In the rows, 128 means zero.
Each row has a class, written as a number after it.
[108, 157, 116, 129, 158, 147, 115, 128,  85, 110,  84, 134,  55, 156, 167,
  86, 137, 112,  96, 146, 126, 144, 125,  78, 117, 116, 126, 139,  82, 144,
 184, 111] : 4
[108, 113, 121, 167, 113, 127, 102, 147, 115, 141, 103, 134, 126, 129, 145,
 125, 152, 143, 120, 175, 155,  76, 105,  73, 117, 108, 108, 133, 100, 148,
 155, 162] : 4
[156, 117, 155, 135,  77, 144, 164,  91, 117, 112, 119, 105,  68, 116, 129,
  85, 163, 120,  97, 157, 158, 152, 121, 114, 124, 137, 108, 183,  92,  96,
 164, 173] : 2
[140, 119, 138, 134,  67, 138, 192,  68,  96, 123, 157, 110,  88, 135, 145,
 130, 129, 111,  94, 170, 151, 161, 114, 136, 157, 112, 136, 185,  98, 117,
 147, 119] : 3
[ 82, 111, 145, 160, 143, 125, 116, 159, 168, 139,  90, 158,  15, 119, 108,
 148, 129, 129, 106, 154, 116, 138, 138,  99, 100, 113, 133, 139, 125, 122,
 121, 173] : 1
[100, 114, 108, 150, 130, 125, 160, 141, 104, 181,  96, 125, 131, 147, 143,
 161, 142, 128, 103, 183, 128,  73, 110,  85, 118, 122, 144, 121, 130, 168,
 118, 108] : 4
[127, 106, 119, 135, 157, 119, 121, 137, 134, 195, 168, 161, 128, 155,  97,
 135,  78, 165, 113, 133, 171, 119, 130,  88, 113,  92, 144, 156, 115, 171,
 144, 164] : 1
[104,  99, 106, 112,  98, 138, 136, 105, 101, 142, 149, 167,  66, 156, 132,
 115, 119, 133, 112, 121, 143, 160, 121, 105, 130, 135, 151, 138,  95, 109,
 129, 131] : 6
[123,  92, 131, 137, 105, 110, 113, 114, 124, 121,  95, 157, 118, 142, 130,
 117, 135, 146, 106, 177, 154,  73, 114, 102, 151, 116, 135, 120,  86, 126,
 142, 123] : 3
[129, 120, 138, 118, 113, 104,  64, 151, 121, 136,  98, 132, 127, 119, 129,
 127, 136, 124,  71, 127, 120, 117, 113,  90, 125, 123,  89, 109, 107, 153,
 168, 130] : 6
[112, 103, 139, 155, 138, 116,  95, 142, 127, 148, 149, 107, 114, 139, 143,
 140, 128, 145,  95, 167, 142,  88,  99,  80, 130, 108, 117, 131, 105, 143,
 128, 124] : 4
[114,  97, 126, 156, 133, 112, 114, 146, 126, 144, 125, 158, 128, 130, 139,
 108, 121, 178,  85, 167, 134,  96, 124,  82, 139, 111, 113, 103, 103, 140,
 146, 133] : 4
[146,  84, 133, 154, 119, 136, 132, 136, 142, 150, 151, 137, 135, 133,  79,
 119, 145, 129, 122, 184, 137, 110,  96,  85, 165, 117, 125, 123, 104, 151,
 143, 143] : 5
[138, 122, 127, 108,  98, 139, 149, 101, 110, 150, 107, 141,  79, 145, 129,
 153,  96, 128, 116, 150, 166, 164, 132, 134, 105, 121, 133, 185, 129,  98,
 132, 149] : 1
[168, 102, 124,  99,  57, 101, 168,  69, 108, 144, 148, 129,  85, 166,  89,
  81, 149, 159, 151, 111, 145, 170, 106, 178, 131, 143, 149, 149,  81,  90,
 128, 152] : 8
[126, 132,  93, 112, 126, 151, 180,  97, 117, 136, 126, 142,  24, 164, 121,
 115, 184, 125,  89, 112, 159, 145, 123, 136,  92, 138, 122, 189, 132, 141,
 149, 142] : 1
[143, 107, 135, 142,  54, 130, 150,  82, 123, 123, 111, 126,  68, 126, 111,
  76, 160, 136, 105, 144, 170, 149, 114, 136, 132, 115, 132, 162,  93, 113,
 146, 162] : 7
[103, 105, 112, 125, 103, 149,  98, 126, 118, 143, 148, 143,  80, 130, 139,
 124, 150, 132, 104, 121, 151, 146, 105,  95, 120, 121, 101, 175, 126, 132,
 157, 159] : 6
[153, 102, 157, 140, 162, 107, 104, 148, 167, 130, 162, 129, 143, 138,  92,
 119,  93, 155,  96, 154, 149,  92, 130,  95, 155, 107, 157, 107,  95, 119,
 145, 123] : 1
[ 85,  97,  84, 161, 133, 169, 134, 145, 133, 159, 155, 177, 126, 153, 126,
 119, 182, 123, 160, 168, 124, 119,  93,  79, 167, 109, 112, 126, 142, 154,
 149, 123] : 4
[159,  99, 126, 138,  97, 102, 139, 125, 120, 147, 120, 120, 136, 144,  94,
 113, 123, 133, 119, 166, 135, 100, 119,  87, 131, 136, 159, 127,  93, 118,
 154, 139] : 5
[146, 100, 140, 131, 101, 112, 123, 120, 108, 148, 112, 127, 130, 129, 117,
 106, 133, 138, 111, 162, 167,  97, 116,  78, 138, 113, 144, 138,  86, 119,
 169, 157] : 2
[122, 115, 104, 122, 100, 113, 138,  87,  85, 101, 149, 125,  78, 163, 144,
  79, 164, 143, 138, 115, 156, 152,  98, 138, 154, 131, 113, 171,  83, 102,
 165, 133] : 8
[ 99, 147, 154, 169, 130, 154,  73, 118, 115,  68,  35, 138,  59, 183, 163,
  74, 146,  69, 114, 179, 167, 112, 107,  65, 102, 144,  94,  81,  47,  94,
  94, 131] : 4
[107, 128, 125,  95, 192, 149, 143, 151,  97, 114,  69, 155,  50, 123, 140,
 103, 120, 135, 137, 110, 156, 129, 124,  67, 118, 132, 144, 137,  98, 138,
  93, 108] : 0
[134,  90, 118, 136, 100, 101, 123, 120, 121, 151,  89, 143, 126, 146,  97,
 106, 151, 142, 109, 173, 144, 110, 109,  98, 140, 126, 139, 115, 102, 110,
 171, 142] : 8
[131,  98, 101, 122, 109, 151,  74, 113, 138, 155, 144, 166,  55, 134,  80,
 102, 153, 116, 143, 119, 157, 165, 101,  96, 118,  90, 123, 163, 118, 140,
 198, 173] : 7
[118,  96, 120, 144,  97, 125, 123, 124, 118, 127, 140, 144,  90, 117, 125,
 136, 149, 139,  49, 165, 161, 120, 116,  73, 122, 118,  90, 139,  90, 153,
 165, 162] : 5
[128, 112, 131,  94,  96, 137,  60, 132, 115, 124, 103, 128, 133, 115, 152,
 139, 130, 147,  76, 136, 177,  99, 116, 100, 104, 122, 102, 152, 105, 125,
 168, 153] : 6
[131,  87, 121, 135,  71,  94,  71, 127, 123, 160,  94, 127, 158, 128, 108,
 143, 137, 115, 131, 166, 169,  72,  91,  85, 143, 103, 130, 123, 103, 139,
 155, 131] : 7
[115, 111, 100, 155, 146, 156, 196, 109,  96, 166, 174, 151,  23, 166, 108,
  84, 129, 126, 133, 132, 124, 180, 109,  72, 129, 121, 144, 156,  96, 146,
 130, 130] : 4
[125, 111, 125, 121,  89, 136, 183,  86, 101, 132, 136, 133,  21, 137, 128,
 101, 157, 121,  90, 136, 148, 166, 129, 104, 114, 136, 139, 168,  89, 104,
 156, 154] : 2
[135, 106, 116, 126,  77, 161, 129, 117, 114, 143,  97, 165,  59, 122, 105,
  78, 151, 139, 127, 114, 152, 181, 116,  99, 105, 129, 112, 171, 127, 101,
 155, 193] : 6
[147, 125, 114,  98, 140, 128, 128, 122,  79, 152, 112, 130,  82, 137, 130,
 132, 147, 112, 120, 110, 159, 163,  97,  87, 119, 118, 105, 172, 143, 138,
 141, 117] : 0
[134, 106, 141, 125,  86, 144, 141, 101, 117, 118, 118, 146,  40, 144, 110,
  77, 139, 144, 137, 145, 135, 191, 108, 130, 148, 126, 131, 163,  92, 101,
 118, 154] : 5
[124, 119, 124, 146, 119, 103, 120, 133,  92, 147,  61, 134, 117, 150, 135,
 106, 109, 138,  99, 165, 137, 113, 123,  80, 122, 125, 134, 137, 108, 138,
 147, 137] : 5
[139, 103, 144, 169,  79, 122, 196,  87, 103, 103, 141,  99,  14, 110, 103,
 128, 158,  97, 131, 144, 145, 143,  92, 145, 141, 121, 127, 154,  72, 128,
 109, 147] : 7
[123, 114, 119, 131, 118,  95, 113, 132, 124, 162, 113, 146, 135, 151, 132,
 152,  92, 129,  73, 176, 155,  99, 144,  78, 118, 113, 145, 141, 101, 136,
 184, 132] : 1
[114, 111, 131, 118, 123,  94,  57, 146, 157, 107,  78, 175, 160, 156, 142,
 119, 120, 142,  79, 173, 154,  67, 145,  93, 143, 132, 114,  82,  83, 116,
 159, 109] : 1
[152, 111, 159, 112, 116,  83,  84, 149, 151, 146, 134, 111, 128, 119, 109,
 167,  68, 129, 127, 151, 131, 103, 131,  95, 114, 127, 115, 153,  80, 131,
 150, 142] : 1
[146,  99, 149, 104,  59, 133, 104, 126, 144, 147, 100, 139, 101,  91,  88,
 141, 114, 136,  30, 182, 154, 162, 142,  60, 105, 102, 157, 113,  98,  97,
 185, 168] : 5
[140,  98, 136, 118, 111,  98, 112, 141, 127, 147,  93, 171, 129, 115, 116,
 114, 139, 169,  90, 161, 169,  94, 136,  87, 121, 114, 143, 106,  81, 140,
 151, 157] : 0
[143,  80, 132, 122, 124, 108,  94, 134, 140, 156, 107, 146, 165, 135,  90,
 123,  95, 160, 125, 165, 152, 110, 116,  91, 136, 121, 140, 107, 117,  89,
 150, 142] : 8
[161, 108, 131,  99,  67, 140, 123,  94,  84, 121, 145, 120, 145, 111, 148,
 150,  92, 116, 136, 148, 179, 159, 123, 104, 125, 119, 116, 181, 119,  51,
 182, 159] : 2
[158, 110, 120, 142,  58, 108, 170,  88,  78, 137, 119, 127,  98, 123, 116,
 141, 129,  91, 107, 154, 138, 155, 104,  91, 144, 112, 113, 155, 113, 108,
 170, 127] : 3
[202, 106, 167, 106, 119, 170, 190, 123, 155, 150, 128, 112, 155,  89,  83,
 112, 159, 154,  99, 198, 176, 108, 122, 128, 140, 123, 142, 166, 100, 164,
 151, 154] : 0
[125, 104, 134, 137, 113, 133,  91, 132, 127, 159, 137, 124, 170, 143, 146,
 136,  95, 123,  97, 180, 144, 111, 121,  88, 140, 126, 120, 158, 117, 135,
 166, 130] : 6
[178, 124, 161,  74,  83, 159, 182,  89, 115, 132, 147, 117,  90, 116, 102,
  62, 124, 159, 159, 123, 168, 160, 126, 137, 139, 127, 159, 184,  37, 135,
 139, 170] : 2
[137, 114, 130, 126,  89, 154, 151,  94, 107, 143, 172, 143,  69, 141, 126,
  98, 130, 159, 124, 125, 162, 179, 106, 127, 117, 111, 108, 157,  92, 126,
 113, 163] : 4
[132,  95, 125, 144,  98, 122,  96, 126, 124, 155,  84, 156, 142, 128, 103,
 108, 106, 134, 147, 183, 155, 110, 117,  99, 158,  87, 174, 130, 105, 122,
 180, 144] : 7
[146, 112, 121, 125,  77, 122, 167,  90, 111, 141, 127, 126,  85, 140, 101,
 106, 155, 126, 102, 146, 140, 173, 115, 131, 126, 132, 127, 149, 104, 103,
 168, 152] : 8
[133, 110, 105, 117,  99, 118, 146, 127, 105, 130,  80, 138,  64, 118, 116,
 128, 141, 137,  95, 122, 140, 123, 125,  84,  73, 155, 101, 149, 120, 123,
 137, 160] : 5
[118, 110, 106, 125,  95,  96, 163, 112,  90, 131, 144, 185,  83, 128, 154,
 124, 133, 146, 120, 146, 112, 187, 146, 137, 157, 118, 135, 151, 116, 111,
 177, 131] : 0
[142, 121, 120, 139,  77, 113, 195,  89,  71, 119, 142, 111,  57, 135, 129,
 130, 179,  91, 140, 122, 137, 139,  99, 127, 130, 139, 117, 156,  92, 116,
 141, 147] : 2
[129, 124, 115, 134, 160, 191, 164,  98, 137, 179, 108, 111,  22, 171,  76,
  72, 176, 114,  86, 142, 145, 209, 110, 102,  98, 112, 180, 188, 189,  93,
 167, 152] : 8
[185, 103, 172, 145, 129, 122, 148,  94, 132,  93, 102,  87, 153, 153, 120,
  58, 138, 175,  95, 186, 184,  76, 107, 156, 151, 152, 111, 145,  74, 101,
 127, 136] : 8
[149, 106, 136, 138,  80, 132, 154, 113, 102, 132, 148, 128,  88, 111, 123,
 130, 120, 138, 119, 147, 136, 164, 106, 105, 131, 118, 100, 139, 104, 102,
 130, 146] : 4
[177,  97, 158, 151,  92,  89, 137, 117, 108, 141, 101, 125, 167, 104, 110,
 144,  90, 134,  81, 190, 134, 107, 117,  99, 159, 101, 113, 120, 112, 123,
 167, 123] : 3
[128,  98, 147, 152,  99, 126,  83, 126, 129, 132,  59, 130, 136, 125, 109,
  72, 158, 149, 113, 167, 199,  72,  89,  89, 161,  86, 136, 120,  86, 147,
 132, 146] : 7
[117, 100, 138, 127, 112, 121,  91, 133, 124, 127, 108, 115, 130, 131, 151,
 110, 133, 162,  57, 159, 169,  74, 121,  85, 131, 128, 141, 141,  94, 121,
 153, 132] : 6
[105, 117, 125, 116, 105, 137,  87, 113, 104,  99,  93, 144,  62, 113, 156,
  57, 128, 180, 117, 119, 192, 133, 123, 104, 141,  91, 128, 190,  69, 133,
 175, 160] : 7
